Here is a tiny trained network, its code and every weight. The questions are about switching its units off for an input and a class, where a switched-off unit gives its printed mean instead of its output.

import numpy as np


def w(rows, s, z=0):
    codes = np.array(rows[::2]) - 128.0
    scale = np.full(codes.shape[1], s)
    scale[-1] = z or s
    return codes * scale


def norm(h):
    return h / np.sqrt((h * h).mean(-1, keepdims=True) + 1e-5)


def f(y):
    return y / 2 * (1 + np.tanh(0.7978845608 * (y + 0.044715 * y**3)))


def log_softmax(a):
    a = a - a.max(-1, keepdims=True)
    return a - np.log(np.exp(a).sum(-1, keepdims=True))


def net(x, mask):
    res = np.array(x, float).reshape(1, 3) / 4 @ E
    u = 0
    for l in range(3):
        y = f(norm(res) @ A[l][:, :-1].T + A[l][:, -1])
        res = res + np.where(mask[u : u + 7], y, B[l][:, -1]) @ B[l][:, :-1]
        u += 7
    return log_softmax(norm(res)[-1] @ U[:, :-1].T + U[:, -1])


A, B = {}, {}
E = w([
[2,55,95,161,114,123,77],'x0',
[100,140,73,125,238,148,184],'x1',
[101,159,38,177,139,43,179],'x2',
],0.0099)
A[0] = w([
[216,152,143,61,231,126,179,71],'L0N0',
[64,196,144,42,101,171,90,141],'L0N1',
[136,254,142,117,138,56,172,5],'L0N2',
[134,66,151,123,99,49,34,68],'L0N3',
[149,134,164,124,114,151,99,146],'L0N4',
[103,152,118,135,213,140,115,237],'L0N5',
[214,211,153,135,95,116,111,125],'L0N6',
],0.009,0.0012)
B[0] = w([
[84,88,118,79,209,75,102,253],'L0N0',
[118,144,145,135,186,148,46,159],'L0N1',
[128,194,114,126,60,117,33,200],'L0N2',
[118,95,69,74,126,140,64,196],'L0N3',
[90,149,194,152,255,121,107,160],'L0N4',
[250,152,77,162,123,226,111,193],'L0N5',
[153,100,115,110,51,150,128,204],'L0N6',
],0.008,0.0069)
A[1] = w([
[78,163,166,82,81,121,110,44],'L1N0',
[84,165,174,132,88,111,110,127],'L1N1',
[147,111,162,155,116,185,131,156],'L1N2',
[110,152,203,90,70,114,81,154],'L1N3',
[140,83,164,184,158,181,62,114],'L1N4',
[106,137,122,143,12,78,147,252],'L1N5',
[136,96,146,111,121,182,97,186],'L1N6',
],0.011,0.0017)
B[1] = w([
[36,156,201,132,175,153,185,168],'L1N0',
[95,63,127,71,204,25,151,154],'L1N1',
[142,213,52,248,87,116,99,153],'L1N2',
[193,220,120,147,164,67,254,249],'L1N3',
[106,199,102,111,123,67,135,254],'L1N4',
[131,138,152,12,63,104,186,226],'L1N5',
[62,143,177,237,176,42,46,232],'L1N6',
],0.0071,0.0053)
A[2] = w([
[116,238,82,168,225,205,93,204],'L2N0',
[150,118,52,161,67,131,189,241],'L2N1',
[153,144,206,168,181,119,66,110],'L2N2',
[85,44,86,218,168,155,112,128],'L2N3',
[240,216,129,140,126,74,165,118],'L2N4',
[128,181,255,110,160,92,130,253],'L2N5',
[134,91,129,71,158,111,142,236],'L2N6',
],0.0091,0.0025)
B[2] = w([
[146,102,189,117,10,138,66,254],'L2N0',
[63,45,67,80,196,253,135,172],'L2N1',
[230,118,153,120,102,169,172,185],'L2N2',
[218,186,235,159,65,144,226,175],'L2N3',
[131,222,134,171,196,167,141,204],'L2N4',
[61,18,28,197,179,118,212,219],'L2N5',
[175,26,210,84,110,141,103,164],'L2N6',
],0.0066,0.0097)
U = w([
[194,179,163,220,226,98,229,129],'0',
[71,85,172,167,177,64,97,254],'1',
[171,198,108,25,104,70,235,37],'2',
[74,67,84,30,65,122,127,53],'3',
[229,33,219,60,230,139,90,102],'4',
[165,177,200,188,69,196,41,100],'5',
[205,244,60,87,176,183,49,139],'6',
[139,64,78,178,109,229,228,192],'7',
],0.011,0.0016)

Each question gives the input, the list of numbers given to net, and the class t.
The units are the neurons (one row each of A and B). Each row of codes is followed by its name. A weight is (code - 128) times the scale printed after its matrix; where a second scale follows, it is the last column's (A, B and U).
mask holds one flag per neuron, layer by layer. A switched-off neuron (its flag False) gives its mean, the last column of its row in B, instead of its output. The means were averaged over made-up inputs and are rounded, as every weight is.
A unit's drop is (log p(t) with every unit on - log p(t) with that unit switched off) / (log p(t) with every unit on - log p(t) with every unit switched off).
The circuit of an input: a set's keep is (log p(t) with only the set's units on - log p(t) with every unit switched off) / (log p(t) with every unit on - log p(t) with every unit switched off). Starting from the 12 units with the biggest drops (on a tie, the unit counted first), units are removed one at a time, each time the one whose removal leaves the highest keep (on an exact tie, the one counted first), for as long as the keep stays at least 0.8.
circuit, biggest first: the units of the circuit, biggest drop first
most important unit: the unit with the biggest drop
k most important neurons: the k neurons with the biggest drops, biggest first
top k neurons in layer l: the k neurons of layer l with the biggest drops, biggest first
drop when u is switched off: that unit's drop, to one decimal
input [2,3,-8], class 5: circuit, biggest first => [L1N2 L0N0]
input [-8,-3,0], class 0: most important unit => L2N4
input [1,5,8], class 7: circuit, biggest first => [L2N1 L1N6 L0N0]
input [8,2,5], class 7: 2 most important neurons => [L2N3 L0N2]
input [8,5,0], class 5: circuit, biggest first => [L2N5 L2N3 L0N5]
input [1,-4,-8], class 1: circuit, biggest first => [L1N6 L2N5]
input [7,1,-1], class 5: 4 most important neurons => [L2N5 L2N3 L0N0 L1N5]
input [1,7,0], class 5: 3 most important neurons => [L0N5 L2N0 L2N5]
input [-2,-7,0], class 0: 2 most important neurons => [L1N3 L0N4]
input [7,1,2], class 7: circuit, biggest first => [L2N3 L0N0]
input [0,-5,-3], class 0: 2 most important neurons => [L1N3 L0N0]
input [2,-2,-7], class 1: 2 most important neurons => [L0N5 L2N5]
input [1,-1,5], class 3: 2 most important neurons => [L1N3 L2N1]
input [5,-2,-8], class 1: 3 most important neurons => [L0N5 L2N5 L1N4]
input [2,2,1], class 7: 3 most important neurons => [L2N1 L0N1 L0N4]
input [-3,6,-3], class 4: most important unit => L0N0
input [7,4,0], class 5: top 2 neurons in layer 2 => [L2N5 L2N3]
input [-6,2,-1], class 4: 3 most important neurons => [L0N0 L2N6 L1N4]
input [5,8,-2], class 5: top 2 neurons in layer 2 => [L2N0 L2N5]
input [2,8,1], class 7: most important neuron => [L1N6]
input [2,1,-4], class 5: 2 most important neurons => [L0N0 L2N0]
input [2,-3,8], class 3: 2 most important neurons => [L1N3 L2N1]
input [-6,0,-7], class 0: top 3 neurons in layer 2 => [L2N5 L2N4 L2N1]
input [1,-3,-5], class 1: drop when L1N6 is switched off => 0.3
input [-2,1,-1], class 4: drop when L0N5 is switched off => 0.0
input [-5,-6,-2], class 0: drop when L0N4 is switched off => 0.1
input [5,-6,5], class 3: drop when L0N3 is switched off => 0.1
input [-5,-6,-1], class 0: most important unit => L0N4
